Below are the code and all the weights of a small trained network. Each question names an input and a class and asks about switching units off, where a switched-off unit gives its printed mean instead of its output.

import numpy as np


def w(rows, s, z=0):
    codes = np.array(rows[::2]) - 128.0
    scale = np.full(codes.shape[1], s)
    scale[-1] = z or s
    return codes * scale


def f(y):
    return np.maximum(y, 0)


def log_softmax(a):
    a = a - a.max(-1, keepdims=True)
    return a - np.log(np.exp(a).sum(-1, keepdims=True))


def net(x, mask):
    res = np.array(x, float).reshape(1, 5) / 4 @ E
    y = f(res @ A[0][:, :-1].T + A[0][:, -1])
    res = res + np.where(mask, y, B[0][:, -1]) @ B[0][:, :-1]
    return log_softmax(res[-1] @ U[:, :-1].T + U[:, -1])


A, B = {}, {}
E = w([
[168,10,168],'x0',
[173,190,254],'x1',
[128,127,128],'x2',
[128,128,129],'x3',
[226,145,75],'x4',
],0.014)
A[0] = w([
[213,190,104,109],'neuron 1',
[212,139,86,193],'neuron 2',
[165,134,250,236],'neuron 3',
[83,175,68,191],'neuron 4',
[141,54,115,194],'neuron 5',
[85,30,120,254],'neuron 6',
[205,122,124,125],'neuron 7',
[176,38,194,206],'neuron 8',
[164,203,125,71],'neuron 9',
[195,165,105,83],'neuron 10',
],0.015,0.0049)
B[0] = w([
[158,131,152,214],'neuron 1',
[253,121,87,217],'neuron 2',
[106,210,109,249],'neuron 3',
[99,206,72,216],'neuron 4',
[143,73,111,199],'neuron 5',
[105,97,133,226],'neuron 6',
[183,169,119,186],'neuron 7',
[85,104,34,226],'neuron 8',
[144,144,169,191],'neuron 9',
[132,104,157,187],'neuron 10',
],0.018,0.017)
U = w([
[35,166,38,254],'0',
[213,181,2,195],'1',
[56,30,86,55],'2',
[229,35,53,30],'3',
[54,221,171,29],'4',
[219,196,165,94],'5',
],0.01,0.0046)

Each question gives the input, the list of numbers given to net, and the class t.
The units are the neurons (one row each of A and B). Each row of codes is followed by its name. A weight is (code - 128) times the scale printed after its matrix; where a second scale follows, it is the last column's (A, B and U).
mask holds one flag per neuron, in row order. A switched-off neuron (its flag False) gives its mean, the last column of its row in B, instead of its output. The means were averaged over made-up inputs and are rounded, as every weight is.
A unit's drop is (log p(t) with every unit on - log p(t) with that unit switched off) / (log p(t) with every unit on - log p(t) with every unit switched off).
The circuit of an input: a set's keep is (log p(t) with only the set's units on - log p(t) with every unit switched off) / (log p(t) with every unit on - log p(t) with every unit switched off). Starting from all 10 units, units are removed one at a time, each time the one whose removal leaves the highest keep (on an exact tie, the one counted first), for as long as the keep stays at least 0.8.
units of the circuit, in order: the units of the circuit, biggest drop first
top k neurons: the k neurons with the biggest drops, biggest first
drop of u: that unit's drop, to one decimal
input [5,6,-7,6,-8], class 0: units of the circuit, in order => [neuron 8]
input [-3,2,-8,5,-4], class 4: units of the circuit, in order => [neuron 8; neuron 2]
input [0,7,0,5,3], class 5: units of the circuit, in order => [neuron 4; neuron 9]
input [1,7,-7,-4,-1], class 0: top 2 neurons => [neuron 8; neuron 2]
input [-3,2,-2,8,-6], class 4: units of the circuit, in order => [neuron 8; neuron 2]
input [8,-5,-6,6,0], class 2: units of the circuit, in order => [neuron 6; neuron 2]
input [-8,1,1,1,2], class 5: units of the circuit, in order => [neuron 8; neuron 9]
input [-4,1,-5,-5,6], class 5: units of the circuit, in order => [neuron 8; neuron 9]
input [2,-3,1,3,-2], class 2: units of the circuit, in order => [neuron 2; neuron 3]
input [-6,1,-3,1,2], class 5: units of the circuit, in order => [neuron 8; neuron 9]
input [1,-3,-5,5,5], class 3: units of the circuit, in order => [neuron 3; neuron 4]
input [8,0,0,-2,2], class 3: top 3 neurons => [neuron 4; neuron 5; neuron 6]
input [4,7,-8,8,0], class 0: units of the circuit, in order => [neuron 2; neuron 8]
input [-4,0,-4,5,-3], class 0: units of the circuit, in order => [neuron 2]
input [5,-8,-3,6,0], class 2: top 2 neurons => [neuron 6; neuron 2]
input [-1,2,-3,3,3], class 5: units of the circuit, in order => [neuron 8; neuron 4]
input [6,0,5,-8,-6], class 2: top 2 neurons => [neuron 4; neuron 6]
input [8,0,2,-1,8], class 3: top 2 neurons => [neuron 5; neuron 4]
input [2,-8,6,-7,1], class 3: top 3 neurons => [neuron 3; neuron 5; neuron 8]
input [-8,7,-6,5,0], class 4: top 2 neurons => [neuron 2; neuron 3]
input [-8,1,7,7,-3], class 4: top 4 neurons => [neuron 8; neuron 2; neuron 9; neuron 5]
input [-4,2,1,3,-5], class 4: top neuron => [neuron 8]
input [1,-6,2,-8,6], class 3: top 2 neurons => [neuron 3; neuron 5]
input [1,4,5,-7,-6], class 0: drop of neuron 9 => 0.1
input [3,-1,8,6,-5], class 2: drop of neuron 4 => 0.2
